Here is a tiny trained network, its code and every weight. The questions are about switching its units off for an input and a class, where a switched-off unit gives its printed mean instead of its output.

import numpy as np


def w(rows, s, z=0):
    codes = np.array(rows[::2]) - 128.0
    scale = np.full(codes.shape[1], s)
    scale[-1] = z or s
    return codes * scale


def norm(h):
    return h / np.sqrt((h * h).mean(-1, keepdims=True) + 1e-5)


def f(y):
    return np.maximum(y, 0)


def log_softmax(a):
    a = a - a.max(-1, keepdims=True)
    return a - np.log(np.exp(a).sum(-1, keepdims=True))


def net(x, mask):
    res = np.array(x, float).reshape(1, 4) / 4 @ E
    u = 0
    for l in range(2):
        y = f(norm(res) @ A[l][:, :-1].T + A[l][:, -1])
        res = res + np.where(mask[u : u + 14], y, B[l][:, -1]) @ B[l][:, :-1]
        u += 14
    return log_softmax(norm(res)[-1] @ U[:, :-1].T + U[:, -1])


A, B = {}, {}
E = w([
[63,125,167,85,56],'x0',
[224,110,193,78,155],'x1',
[105,120,207,175,242],'x2',
[137,131,116,254,96],'x3',
],0.0032)
A[0] = w([
[128,122,134,110,111,68],'0.n0',
[179,145,181,146,184,55],'0.n1',
[169,127,225,211,232,244],'0.n2',
[130,87,130,97,116,48],'0.n3',
[150,205,158,127,92,123],'0.n4',
[113,132,180,193,197,220],'0.n5',
[129,120,177,167,174,58],'0.n6',
[95,126,117,107,156,1],'0.n7',
[195,143,60,254,182,214],'0.n8',
[104,124,132,92,197,95],'0.n9',
[25,142,9,234,114,207],'0.n10',
[210,104,44,168,156,32],'0.n11',
[144,104,114,135,121,60],'0.n12',
[58,140,99,96,180,65],'0.n13',
],0.0059,0.00095)
B[0] = w([
[95,122,92,164,131,138],'0.n0',
[60,90,145,151,161,161],'0.n1',
[179,100,181,180,85,209],'0.n2',
[69,125,71,170,130,142],'0.n3',
[119,113,113,147,115,144],'0.n4',
[207,124,139,141,96,186],'0.n5',
[181,134,132,153,110,158],'0.n6',
[120,104,126,100,149,141],'0.n7',
[98,56,210,140,85,210],'0.n8',
[70,165,155,145,115,164],'0.n9',
[187,59,127,130,5,254],'0.n10',
[186,157,144,171,142,174],'0.n11',
[111,141,118,144,136,134],'0.n12',
[109,105,138,99,179,169],'0.n13',
],0.013,0.0057)
A[1] = w([
[112,154,117,157,94,85],'1.n0',
[181,84,253,222,175,114],'1.n1',
[120,173,123,154,179,97],'1.n2',
[112,124,94,109,75,17],'1.n3',
[149,202,121,90,173,1],'1.n4',
[100,102,144,174,72,221],'1.n5',
[122,95,98,113,86,135],'1.n6',
[145,18,124,136,148,89],'1.n7',
[147,162,86,127,208,142],'1.n8',
[160,114,212,182,152,101],'1.n9',
[129,71,137,131,2,80],'1.n10',
[116,128,147,117,167,177],'1.n11',
[213,159,81,162,86,19],'1.n12',
[189,157,73,166,130,27],'1.n13',
],0.0068,0.00082)
B[1] = w([
[135,100,143,66,107,140],'1.n0',
[139,98,93,150,12,223],'1.n1',
[159,73,117,107,121,130],'1.n2',
[168,99,196,167,143,160],'1.n3',
[121,121,128,207,115,131],'1.n4',
[185,95,148,82,110,200],'1.n5',
[135,138,151,163,108,170],'1.n6',
[93,145,153,124,95,173],'1.n7',
[149,85,110,118,89,132],'1.n8',
[132,92,120,109,69,184],'1.n9',
[133,111,107,179,99,255],'1.n10',
[120,110,157,199,170,136],'1.n11',
[105,195,123,93,175,167],'1.n12',
[166,193,103,116,157,136],'1.n13',
],0.011,0.0093)
U = w([
[194,63,162,165,15,225],'0',
[41,124,155,87,254,64],'1',
[192,231,73,94,226,5],'2',
],0.0088,0.0028)

Each question gives the input, the list of numbers given to net, and the class t.
The units are the neurons (one row each of A and B). Each row of codes is followed by its name. A weight is (code - 128) times the scale printed after its matrix; where a second scale follows, it is the last column's (A, B and U).
mask holds one flag per neuron, layer by layer. A switched-off neuron (its flag False) gives its mean, the last column of its row in B, instead of its output. The means were averaged over made-up inputs and are rounded, as every weight is.
A unit's drop is (log p(t) with every unit on - log p(t) with that unit switched off) / (log p(t) with every unit on - log p(t) with every unit switched off).
top k neurons: the k neurons with the biggest drops, biggest first
top k neurons in layer l: the k neurons of layer l with the biggest drops, biggest first
drop of u: that unit's drop, to one decimal
input [-4,7,-7,-7], class 2: top 3 neurons => [0.n8; 0.n10; 1.n1]
input [8,1,5,-8], class 1: top 2 neurons => [0.n10; 0.n2]
input [1,8,-8,3], class 2: top 3 neurons => [0.n8; 0.n10; 0.n2]
input [-2,8,-3,-8], class 1: top 3 neurons => [0.n10; 0.n2; 1.n1]
input [0,-4,2,-5], class 1: top 2 neurons => [0.n13; 0.n2]
input [-8,4,-8,-5], class 2: top 3 neurons in layer 0 => [0.n10; 0.n8; 0.n2]
input [5,3,-2,-7], class 1: top 4 neurons in layer 0 => [0.n10; 0.n2; 0.n5; 0.n8]
input [7,2,3,-5], class 1: top 2 neurons => [0.n10; 0.n2]
input [-2,1,-5,-4], class 2: top 3 neurons in layer 0 => [0.n8; 0.n10; 0.n1]
input [-5,-3,-2,-8], class 1: top 3 neurons => [0.n10; 1.n1; 1.n10]
input [7,-3,2,-5], class 1: drop of 0.n10 => 0.8
input [3,2,1,-8], class 1: drop of 0.n10 => 0.9
input [-1,-2,-1,-7], class 1: drop of 1.n8 => 0.0
